Below is a small trained network, with its code and all its weights. Each question gives an input and a target symbol and asks what happens when units are switched off, that is, made to give their printed mean instead of their output.

import numpy as np


def w(rows, s, z=0):
    codes = np.array(rows[::2]) - 128.0
    scale = np.full(codes.shape[1], s)
    scale[-1] = z or s
    return codes * scale


def norm(h):
    return h / np.sqrt((h * h).mean(-1, keepdims=True) + 1e-5)


def f(y):
    return y / 2 * (1 + np.tanh(0.7978845608 * (y + 0.044715 * y**3)))


def softmax(a):
    e = np.exp(a - a.max(-1, keepdims=True))
    return e / e.sum(-1, keepdims=True)


def log_softmax(a):
    a = a - a.max(-1, keepdims=True)
    return a - np.log(np.exp(a).sum(-1, keepdims=True))


def net(x, mask):
    ids = ['αβζθξστψω'.index(c) for c in x.split()]
    T = len(ids)
    res = E[ids] + P[:T]
    u = 0
    for l in range(2):
        r = norm(res)
        for j in range(2):
            rows = slice(2 * j, 2 * j + 2)
            q, k, v = (r @ M[l][rows].T for M in (Q, K, V))
            z = softmax(np.where(np.tri(T) > 0, q @ k.T / 2**0.5, -1e9)) @ v
            o = O[l][rows]
            res = res + np.where(mask[u + j], z, o[:, -1]) @ o[:, :-1]
        u += 2
        y = f(norm(res) @ A[l][:, :-1].T + A[l][:, -1])
        res = res + np.where(mask[u : u + 8], y, B[l][:, -1]) @ B[l][:, :-1]
        u += 8
    return log_softmax(norm(res)[-1] @ U[:, :-1].T + U[:, -1])


Q, K, V, O, A, B = {}, {}, {}, {}, {}, {}
E = w([
[136,164,131,56,98,94,99,92,83,111,91,54],'α',
[133,104,72,143,184,92,90,61,102,68,144,170],'β',
[96,143,79,88,69,87,125,101,172,105,79,101],'ζ',
[129,170,88,169,121,47,166,127,178,74,104,169],'θ',
[186,174,125,144,140,3,152,107,124,97,136,94],'ξ',
[77,42,88,145,169,101,141,81,107,96,86,150],'σ',
[158,166,78,97,190,117,151,134,105,113,31,123],'τ',
[145,205,22,120,72,99,89,61,174,112,204,117],'ψ',
[182,87,160,143,78,122,143,109,222,213,119,136],'ω',
],0.003)
P = w([
[142,71,65,122,115,55,132,252,69,156,140,175],'0',
[150,76,110,47,98,50,146,149,93,141,132,191],'1',
[137,103,87,163,90,77,109,168,91,130,82,109],'2',
[144,98,134,66,123,89,159,100,126,115,112,150],'3',
[133,122,94,182,109,108,116,120,128,121,88,70],'4',
[130,118,160,77,150,120,158,51,168,97,121,134],'5',
[118,140,136,208,154,143,101,92,163,91,95,51],'6',
[127,122,174,121,187,129,165,23,200,78,137,98],'7',
],0.0037)
Q[0] = w([
[170,85,137,16,187,67,191,3,205,94,126,149],'0.h0',
[99,175,188,24,113,202,139,187,50,138,214,230],'0.h0',
[140,121,101,232,79,95,90,76,163,117,27,55],'0.h1',
[81,150,135,220,95,160,76,245,28,167,167,120],'0.h1',
],0.0046)
K[0] = w([
[86,166,127,234,155,209,87,112,165,121,89,57],'0.h0',
[163,82,67,143,101,70,78,242,77,179,146,115],'0.h0',
[106,159,204,82,169,153,168,3,194,71,142,118],'0.h1',
[168,98,96,45,92,102,175,154,82,168,151,216],'0.h1',
],0.0052)
V[0] = w([
[116,114,186,70,176,121,129,152,38,113,44,60],'0.h0',
[101,245,43,38,112,163,149,179,97,89,88,106],'0.h0',
[251,217,174,191,199,102,205,211,75,117,143,137],'0.h1',
[219,164,169,55,96,143,48,73,94,154,195,54],'0.h1',
],0.0029)
O[0] = w([
[138,167,203,153,174,30,57,105,198,140,141,182,146],'0.h0',
[108,94,157,90,252,110,120,157,158,144,221,43,76],'0.h0',
[40,81,130,104,84,165,20,149,199,94,79,123,44],'0.h1',
[208,18,138,108,122,123,136,145,143,48,162,196,7],'0.h1',
],0.0033,0.0019)
A[0] = w([
[108,124,126,85,154,110,134,55,125,98,117,126,165],'0.n0',
[105,56,70,91,110,152,118,107,132,176,139,178,169],'0.n1',
[60,125,160,120,170,59,164,84,123,137,196,143,170],'0.n2',
[182,37,117,78,95,185,26,149,223,13,104,118,107],'0.n3',
[67,203,213,73,251,110,76,200,97,49,128,31,164],'0.n4',
[66,54,98,97,143,185,98,104,84,68,139,86,141],'0.n5',
[165,175,83,97,20,212,147,117,23,59,79,202,5],'0.n6',
[142,101,202,143,99,180,155,97,227,231,137,115,97],'0.n7',
],0.0027,0.0019)
B[0] = w([
[148,163,86,212,112,104,122,158,111,97,62,91,250],'0.n0',
[142,133,151,165,84,115,175,181,88,110,43,76,180],'0.n1',
[165,152,53,198,65,135,5,119,87,101,84,14,223],'0.n2',
[179,204,156,182,193,109,171,158,192,29,65,210,100],'0.n3',
[88,102,46,158,149,170,138,30,130,169,61,155,179],'0.n4',
[131,202,105,165,191,188,130,108,84,73,67,175,97],'0.n5',
[136,115,68,202,121,91,41,22,103,161,139,140,139],'0.n6',
[171,140,120,142,42,196,109,159,182,220,172,118,164],'0.n7',
],0.0027,0.0014)
Q[1] = w([
[190,106,107,180,161,90,219,1,186,109,1,100],'1.h0',
[55,125,147,73,182,141,104,137,40,104,143,158],'1.h0',
[111,62,243,140,104,215,116,238,56,142,193,182],'1.h1',
[75,74,192,58,137,137,42,243,84,133,227,165],'1.h1',
],0.0045)
K[1] = w([
[206,213,113,215,113,252,80,5,182,88,199,140],'1.h0',
[118,109,96,106,54,57,84,253,155,192,121,109],'1.h0',
[134,130,65,79,100,66,41,152,71,127,152,143],'1.h1',
[101,122,56,64,111,63,124,213,107,130,102,154],'1.h1',
],0.0041)
V[1] = w([
[134,128,86,23,48,127,130,219,201,143,177,100],'1.h0',
[95,57,169,74,176,129,122,178,114,177,70,112],'1.h0',
[114,63,145,114,209,207,107,85,75,121,93,142],'1.h1',
[174,115,194,118,80,185,137,164,203,254,140,143],'1.h1',
],0.0032)
O[1] = w([
[171,141,65,196,234,224,144,60,155,76,170,92,97],'1.h0',
[164,174,197,185,99,100,108,29,191,144,92,123,99],'1.h0',
[128,157,80,142,133,27,182,106,146,228,239,123,5],'1.h1',
[153,47,3,208,101,82,81,47,74,155,31,178,106],'1.h1',
],0.003,0.0028)
A[1] = w([
[189,78,128,75,158,161,191,236,51,102,91,149,171],'1.n0',
[90,219,161,180,123,89,27,65,190,162,83,138,115],'1.n1',
[148,88,252,83,109,186,102,210,188,208,213,126,161],'1.n2',
[183,59,149,181,90,160,110,122,130,202,135,211,5],'1.n3',
[147,200,61,151,72,99,173,86,61,216,168,121,147],'1.n4',
[152,95,171,160,75,161,103,89,177,187,115,150,48],'1.n5',
[180,147,96,205,143,108,190,52,46,168,101,164,121],'1.n6',
[133,144,102,125,127,175,67,108,187,211,207,95,107],'1.n7',
],0.0039,0.0021)
B[1] = w([
[181,91,121,173,105,170,184,64,83,145,214,192,190],'1.n0',
[123,102,78,160,61,197,162,91,157,213,247,252,240],'1.n1',
[172,28,96,139,96,143,74,46,85,120,81,139,139],'1.n2',
[42,177,182,124,187,82,158,158,72,83,171,95,175],'1.n3',
[170,182,214,208,172,56,197,99,129,122,125,205,200],'1.n4',
[100,178,67,98,183,127,120,144,96,51,86,94,166],'1.n5',
[192,113,27,162,149,100,124,64,170,125,151,176,255],'1.n6',
[78,151,39,135,175,98,155,53,90,47,177,79,106],'1.n7',
],0.0034,0.0023)
U = w([
[59,82,82,104,118,134,39,89,169,204,208,137,121],'α',
[169,61,116,87,126,220,176,178,60,138,225,170,82],'β',
[49,189,61,99,138,189,73,150,75,145,34,22,27],'ζ',
[92,150,149,116,128,218,86,208,184,35,48,191,81],'θ',
[209,48,191,96,174,73,36,171,206,82,124,130,66],'ξ',
[78,92,198,84,33,60,171,183,33,137,94,114,79],'σ',
[114,235,181,141,135,75,184,119,189,227,153,205,146],'τ',
[142,196,96,140,254,128,175,102,102,60,226,40,148],'ψ',
[188,75,53,190,85,139,116,49,122,112,60,169,253],'ω',
],0.0044,0.0023)

Each question gives the input, a string of symbols that net reads in full, and the target symbol t.
The units are the heads (2 rows each of Q, K, V and O) and the neurons (one row each of A and B). Each row of codes is followed by its name. A weight is (code - 128) times the scale printed after its matrix; where a second scale follows, it is the last column's (O, A, B and U).
mask holds one flag per unit, layer by layer, with each layer's heads first. A switched-off unit (its flag False) gives its mean, the last column of its rows in O or B, instead of its output. The means were averaged over made-up inputs and are rounded, as every weight is.
A unit's drop is (log p(t) with every unit on - log p(t) with that unit switched off) / (log p(t) with every unit on - log p(t) with every unit switched off).
The circuit of an input: a set's keep is (log p(t) with only the set's units on - log p(t) with every unit switched off) / (log p(t) with every unit on - log p(t) with every unit switched off). Starting from the 12 units with the biggest drops (on a tie, the unit counted first), units are removed one at a time, each time the one whose removal leaves the highest keep (on an exact tie, the one counted first), for as long as the keep stays at least 0.8.
circuit, biggest first: the units of the circuit, biggest drop first
unit that matters most: the unit with the biggest drop
k most important neurons of layer l: the k neurons of layer l with the biggest drops, biggest first
heads that matter: for each layer, one digit per head in row order, 1 if its drop is at least 0.15 and else 0, layers parted by /
input ω ψ ψ τ, target β: heads that matter : 01 / 00
input ω σ σ α θ ω ζ ω, target ψ: unit that matters most : 1.n3
input α τ τ τ, target α: heads that matter : 11 / 00
input ω ω ψ β, target β: circuit, biggest first : [0.h0 1.n0]
input α σ ω, target τ: circuit, biggest first : [0.h1 1.n4]
input θ ω ζ ξ β τ ω, target α: heads that matter : 10 / 00
input ω ψ ζ ζ, target ψ: circuit, biggest first : [0.h0 1.h0]
input σ α σ, target ξ: heads that matter : 11 / 01
input ξ σ β, target σ: circuit, biggest first : [1.h1 1.h0]
input σ τ σ ω ω ξ ξ ω, target θ: heads that matter : 01 / 00
input ω σ σ ω σ β ξ, target σ: circuit, biggest first : [1.h0 1.n6]
input σ τ ζ ζ ξ ω ω ψ, target ω: circuit, biggest first : [1.h1 0.h0]
input ω θ ψ σ β, target τ: circuit, biggest first : [0.h1 1.h1 1.n4]
input ψ ζ ψ τ, target ψ: unit that matters most : 0.h0
input θ ζ σ σ ζ, target τ: circuit, biggest first : [0.h1 1.n4]
input ζ ξ ω, target θ: heads that matter : 01 / 10
input ζ σ ζ β θ σ, target σ: circuit, biggest first : [1.h0 1.h1 0.n2]
input ω ψ ζ σ, target ψ: heads that matter : 10 / 01
input ζ ω σ τ ψ σ σ ζ, target τ: heads that matter : 11 / 00
input θ ω ω τ τ σ ζ ω, target ψ: most important neuron of layer 1 : [1.n7]
input ζ α ω, target ξ: circuit, biggest first : [0.h1 0.h0]
input ψ ξ ξ σ ψ, target ψ: 2 most important neurons of layer 1 : [1.n7 1.n1]
input ω β σ ζ τ, target τ: heads that matter : 00 / 11
input τ σ τ σ, target α: circuit, biggest first : [0.h0 1.n1 0.h1]
input ψ ω β ζ ψ ζ ζ, target ψ: heads that matter : 11 / 00
